Here is a tiny trained network, its code and every weight. The questions are about switching its units off for an input and a class, where a switched-off unit gives its printed mean instead of its output.

import numpy as np


def w(rows, s, z=0):
    codes = np.array(rows[::2]) - 128.0
    scale = np.full(codes.shape[1], s)
    scale[-1] = z or s
    return codes * scale


def f(y):
    return np.maximum(y, 0)


def log_softmax(a):
    a = a - a.max(-1, keepdims=True)
    return a - np.log(np.exp(a).sum(-1, keepdims=True))


def net(x, mask):
    res = np.array(x, float).reshape(1, 4) / 4 @ E
    y = f(res @ A[0][:, :-1].T + A[0][:, -1])
    res = res + np.where(mask, y, B[0][:, -1]) @ B[0][:, :-1]
    return log_softmax(res[-1] @ U[:, :-1].T + U[:, -1])


A, B = {}, {}
E = w([
[90,18,86,152,94,170,208,122],'x0',
[133,60,216,75,176,134,202,192],'x1',
[111,157,157,240,122,115,137,117],'x2',
[181,194,122,113,55,254,89,201],'x3',
],0.0093)
A[0] = w([
[136,210,167,179,120,126,107,139,156],'neuron 0',
[149,143,80,65,116,161,108,132,94],'neuron 1',
[146,93,47,14,147,88,111,104,102],'neuron 2',
[141,134,197,76,147,100,137,156,191],'neuron 3',
[156,194,177,86,130,158,107,150,207],'neuron 4',
[149,173,157,86,133,156,107,142,186],'neuron 5',
[115,60,133,154,139,98,156,113,254],'neuron 6',
[114,105,230,236,157,30,173,122,143],'neuron 7',
[122,61,133,59,156,45,146,108,122],'neuron 8',
[123,64,136,134,121,146,168,134,40],'neuron 9',
[145,250,112,100,135,38,58,104,136],'neuron 10',
[121,92,129,31,130,122,135,120,183],'neuron 11',
[114,82,11,171,101,112,125,102,213],'neuron 12',
[125,145,137,191,138,163,129,128,187],'neuron 13',
[119,150,179,142,129,163,138,130,146],'neuron 14',
[120,112,103,162,125,145,129,120,150],'neuron 15',
],0.014,0.0035)
B[0] = w([
[192,128,122,42,126,136,130,204,197],'neuron 0',
[42,118,142,108,150,161,140,100,172],'neuron 1',
[72,68,155,125,54,129,137,220,200],'neuron 2',
[131,138,108,180,178,61,139,95,186],'neuron 3',
[77,71,131,95,108,198,125,187,197],'neuron 4',
[74,97,129,120,119,178,128,178,181],'neuron 5',
[102,152,76,79,227,147,133,125,195],'neuron 6',
[4,91,188,118,192,80,108,79,221],'neuron 7',
[176,133,183,104,228,67,119,131,214],'neuron 8',
[134,201,99,77,194,134,87,145,167],'neuron 9',
[129,209,148,44,180,8,130,82,249],'neuron 10',
[162,85,118,198,115,116,124,221,191],'neuron 11',
[77,181,168,185,96,132,135,22,204],'neuron 12',
[141,127,137,123,37,104,146,147,167],'neuron 13',
[114,137,102,132,80,94,124,188,152],'neuron 14',
[96,158,124,127,76,93,110,102,154],'neuron 15',
],0.019,0.018)
U = w([
[80,147,132,68,109,158,114,152,82],'0',
[183,126,89,130,221,84,115,125,5],'1',
[45,122,178,93,204,56,119,126,185],'2',
[215,105,120,138,149,128,116,88,40],'3',
[57,156,128,227,63,171,165,2,150],'4',
[109,59,110,172,41,212,158,192,177],'5',
[139,202,139,166,36,63,149,88,120],'6',
],0.0065,0.0032)

Each question gives the input, the list of numbers given to net, and the class t.
The units are the neurons (one row each of A and B). Each row of codes is followed by its name. A weight is (code - 128) times the scale printed after its matrix; where a second scale follows, it is the last column's (A, B and U).
mask holds one flag per neuron, in row order. A switched-off neuron (its flag False) gives its mean, the last column of its row in B, instead of its output. The means were averaged over made-up inputs and are rounded, as every weight is.
A unit's drop is (log p(t) with every unit on - log p(t) with that unit switched off) / (log p(t) with every unit on - log p(t) with every unit switched off).
The circuit of an input: a set's keep is (log p(t) with only the set's units on - log p(t) with every unit switched off) / (log p(t) with every unit on - log p(t) with every unit switched off). Starting from the 12 units with the biggest drops (on a tie, the unit counted first), units are removed one at a time, each time the one whose removal leaves the highest keep (on an exact tie, the one counted first), for as long as the keep stays at least 0.8.
circuit, biggest first: the units of the circuit, biggest drop first
most important unit: the unit with the biggest drop
top k neurons: the k neurons with the biggest drops, biggest first
drop when u is switched off: that unit's drop, to one decimal
input [1,-7,-8,0], class 4: circuit, biggest first	neuron 12; neuron 8; neuron 7
input [1,-5,-2,-3], class 4: most important unit	neuron 12
input [3,-4,7,-4], class 4: circuit, biggest first	neuron 12; neuron 10
input [-5,-1,-8,5], class 0: circuit, biggest first	neuron 7; neuron 4
input [-7,4,-6,7], class 0: top 3 neurons	neuron 10; neuron 4; neuron 1
input [-8,-1,-2,8], class 0: top 2 neurons	neuron 4; neuron 7
input [-8,-5,4,5], class 0: top 3 neurons	neuron 0; neuron 7; neuron 4
input [5,7,-7,-2], class 1: top 2 neurons	neuron 7; neuron 11
input [-1,8,-1,3], class 5: top 2 neurons	neuron 10; neuron 7
input [-4,2,-2,7], class 0: top 3 neurons	neuron 2; neuron 11; neuron 1
input [7,-7,-8,3], class 4: drop when neuron 12 is switched off	0.3
input [-7,-3,6,4], class 0: drop when neuron 8 is switched off	0.2
input [-8,8,-8,4], class 5: drop when neuron 4 is switched off	0.3
